Here is a tiny trained network, its code and every weight. The questions are about switching its units off for an input and a class, where a switched-off unit gives its printed mean instead of its output.

import numpy as np


def w(rows, s, z=0):
    codes = np.array(rows[::2]) - 128.0
    scale = np.full(codes.shape[1], s)
    scale[-1] = z or s
    return codes * scale


def f(y):
    return y / 2 * (1 + np.tanh(0.7978845608 * (y + 0.044715 * y**3)))


def log_softmax(a):
    a = a - a.max(-1, keepdims=True)
    return a - np.log(np.exp(a).sum(-1, keepdims=True))


def net(x, mask):
    res = np.array(x, float).reshape(1, 8) / 4 @ E
    y = f(res @ A[0][:, :-1].T + A[0][:, -1])
    res = res + np.where(mask, y, B[0][:, -1]) @ B[0][:, :-1]
    return log_softmax(res[-1] @ U[:, :-1].T + U[:, -1])


A, B = {}, {}
E = w([
[109,176,108,125,185,99,42,128,169,128],'x0',
[186,127,101,107,170,117,142,77,114,71],'x1',
[104,197,134,170,18,111,96,70,94,60],'x2',
[75,88,140,55,96,137,114,39,172,123],'x3',
[124,115,2,140,99,134,115,97,94,203],'x4',
[45,205,114,148,151,131,200,104,138,117],'x5',
[104,113,158,90,171,120,110,129,25,146],'x6',
[67,58,96,189,137,106,120,155,128,59],'x7',
],0.0083)
A[0] = w([
[133,126,78,133,110,132,129,127,132,159,38],'N1',
[108,119,141,112,151,129,100,104,45,130,235],'N2',
[135,88,133,107,186,134,163,152,186,172,3],'N3',
[138,149,136,154,149,126,128,156,62,134,121],'N4',
[122,145,132,126,104,123,100,94,63,106,104],'N5',
[195,145,103,171,80,132,155,140,254,101,65],'N6',
[171,157,122,184,132,126,137,195,108,111,82],'N7',
[54,33,92,164,151,118,115,138,117,44,64],'N8',
[143,135,217,133,133,121,133,149,179,57,19],'N9',
[190,212,171,61,111,132,140,84,125,204,11],'N10',
[140,151,122,155,92,131,105,105,116,103,65],'N11',
[206,83,133,132,85,128,63,145,126,115,75],'N12',
[121,116,8,123,95,121,113,103,79,170,15],'N13',
[69,182,102,129,164,132,212,108,117,119,58],'N14',
[96,167,119,131,138,136,173,129,142,130,132],'N15',
[154,70,163,123,50,150,253,126,85,124,26],'N16',
[62,67,149,52,101,132,125,39,170,133,73],'N17',
[213,141,87,110,180,120,163,68,94,45,181],'N18',
[106,169,153,136,76,133,87,117,82,116,73],'N19',
[123,128,203,107,136,125,133,146,126,94,63],'N20',
[128,166,136,149,66,124,95,115,112,90,15],'N21',
[171,170,106,178,137,128,152,168,109,135,28],'N22',
[107,186,118,117,185,132,7,128,162,114,70],'N23',
[65,136,186,148,65,128,108,196,134,212,134],'N24',
[170,72,140,115,100,134,77,141,125,140,58],'N25',
[101,135,187,103,154,124,109,125,61,115,70],'N26',
[111,84,114,109,194,136,152,135,124,175,52],'N27',
],0.013,0.004)
B[0] = w([
[147,102,125,165,151,167,140,112,132,147,152],'N1',
[110,127,125,96,125,124,151,174,91,200,202],'N2',
[144,99,120,108,133,97,173,133,162,22,209],'N3',
[168,132,124,68,114,136,91,132,96,142,173],'N4',
[143,101,130,90,149,107,164,168,136,95,179],'N5',
[119,102,133,49,132,131,175,230,45,223,240],'N6',
[192,150,126,74,103,141,44,85,113,96,198],'N7',
[145,161,153,202,30,165,116,208,145,101,239],'N8',
[194,117,128,180,172,193,169,63,136,167,226],'N9',
[147,147,159,234,39,170,121,214,138,79,244],'N10',
[143,99,135,106,140,104,160,136,156,82,166],'N11',
[43,196,209,143,143,97,140,81,105,99,206],'N12',
[203,116,144,182,189,199,185,73,141,181,217],'N13',
[61,185,223,145,152,87,139,92,97,122,217],'N14',
[94,148,180,131,134,110,126,100,108,109,182],'N15',
[138,149,40,186,178,9,100,144,171,176,237],'N16',
[197,152,121,37,124,144,20,83,73,115,255],'N17',
[6,66,74,111,87,178,88,95,175,143,225],'N18',
[147,100,130,94,140,106,163,150,160,61,192],'N19',
[165,111,120,168,165,181,159,72,140,137,188],'N20',
[144,104,130,108,157,112,153,140,168,36,190],'N21',
[190,145,133,88,123,130,56,77,116,94,176],'N22',
[132,140,46,184,156,15,110,123,148,181,217],'N23',
[11,72,73,113,91,187,96,85,160,144,230],'N24',
[65,190,197,134,141,103,148,99,107,103,189],'N25',
[146,127,141,101,135,149,172,164,87,207,179],'N26',
[153,96,131,82,144,100,180,158,152,67,198],'N27',
],0.022,0.0094)
U = w([
[210,112,138,222,196,218,179,42,144,170,72],'0',
[163,79,130,104,157,98,182,148,182,36,114],'1',
[210,170,116,101,105,144,11,79,80,118,104],'2',
[163,176,146,254,31,169,101,201,143,115,103],'3',
[57,212,218,174,164,93,144,64,95,127,128],'4',
[151,164,38,217,170,25,91,127,160,183,121],'5',
[135,108,128,99,136,145,170,193,47,209,254],'6',
[39,61,76,146,95,195,92,70,181,145,147],'7',
],0.0085)

Each question gives the input, the list of numbers given to net, and the class t.
The units are the neurons (one row each of A and B). Each row of codes is followed by its name. A weight is (code - 128) times the scale printed after its matrix; where a second scale follows, it is the last column's (A, B and U).
mask holds one flag per neuron, in row order. A switched-off neuron (its flag False) gives its mean, the last column of its row in B, instead of its output. The means were averaged over made-up inputs and are rounded, as every weight is.
A unit's drop is (log p(t) with every unit on - log p(t) with that unit switched off) / (log p(t) with every unit on - log p(t) with every unit switched off).
The circuit of an input: a set's keep is (log p(t) with only the set's units on - log p(t) with every unit switched off) / (log p(t) with every unit on - log p(t) with every unit switched off). Starting from the 12 units with the biggest drops (on a tie, the unit counted first), units are removed one at a time, each time the one whose removal leaves the highest keep (on an exact tie, the one counted first), for as long as the keep stays at least 0.8.
circuit, biggest first: the units of the circuit, biggest drop first
most important unit: the unit with the biggest drop
top k neurons: the k neurons with the biggest drops, biggest first
drop when u is switched off: that unit's drop, to one decimal
input [-8,-1,-3,-8,-5,7,4,-5], class 2: top 4 neurons : (N7, N22, N4, N23)
input [-2,7,-5,-5,4,3,6,-4], class 7: most important unit : N18
input [4,-5,-2,0,-8,-7,2,1], class 0: top 2 neurons : (N9, N20)
input [2,-4,-4,2,-6,-7,5,-2], class 4: top 3 neurons : (N25, N12, N13)
input [3,-8,-6,1,2,5,6,4], class 7: top 2 neurons : (N24, N6)
input [-5,7,6,2,-6,-4,6,-4], class 7: top 3 neurons : (N18, N6, N13)
input [-2,-5,0,-8,5,-7,7,-2], class 2: top 4 neurons : (N7, N4, N22, N6)
input [3,-8,7,-2,-1,-8,-1,-5], class 4: top 3 neurons : (N12, N25, N18)
input [6,-4,7,4,0,-8,3,-7], class 4: top 2 neurons : (N12, N25)
input [3,-6,-6,-6,7,0,-4,0], class 0: top 2 neurons : (N13, N18)
input [2,8,-1,-6,-7,7,6,5], class 7: top 3 neurons : (N18, N13, N17)
input [0,8,-8,8,-8,7,-7,-7], class 0: top 2 neurons : (N9, N20)
input [-3,8,-6,5,-6,-2,-8,5], class 6: top 2 neurons : (N6, N24)
input [0,2,8,-7,-3,5,-6,0], class 1: most important unit : N21
input [6,-2,2,-7,5,-6,-7,-3], class 2: top 2 neurons : (N7, N22)
input [-5,-5,6,-7,1,4,1,-4], class 2: top 2 neurons : (N7, N22)
input [2,6,7,-3,0,-7,1,7], class 1: drop when N14 is switched off : 0.5
input [0,-7,-1,8,6,-3,5,-5], class 2: drop when N18 is switched off : 0.5
input [8,1,-3,-3,-3,5,8,-8], class 3: drop when N10 is switched off : 3.6
input [-4,-4,-7,7,-8,6,7,7], class 0: drop when N19 is switched off : 0.0
input [7,6,7,-3,2,3,4,8], class 3: circuit, biggest first : (N8)
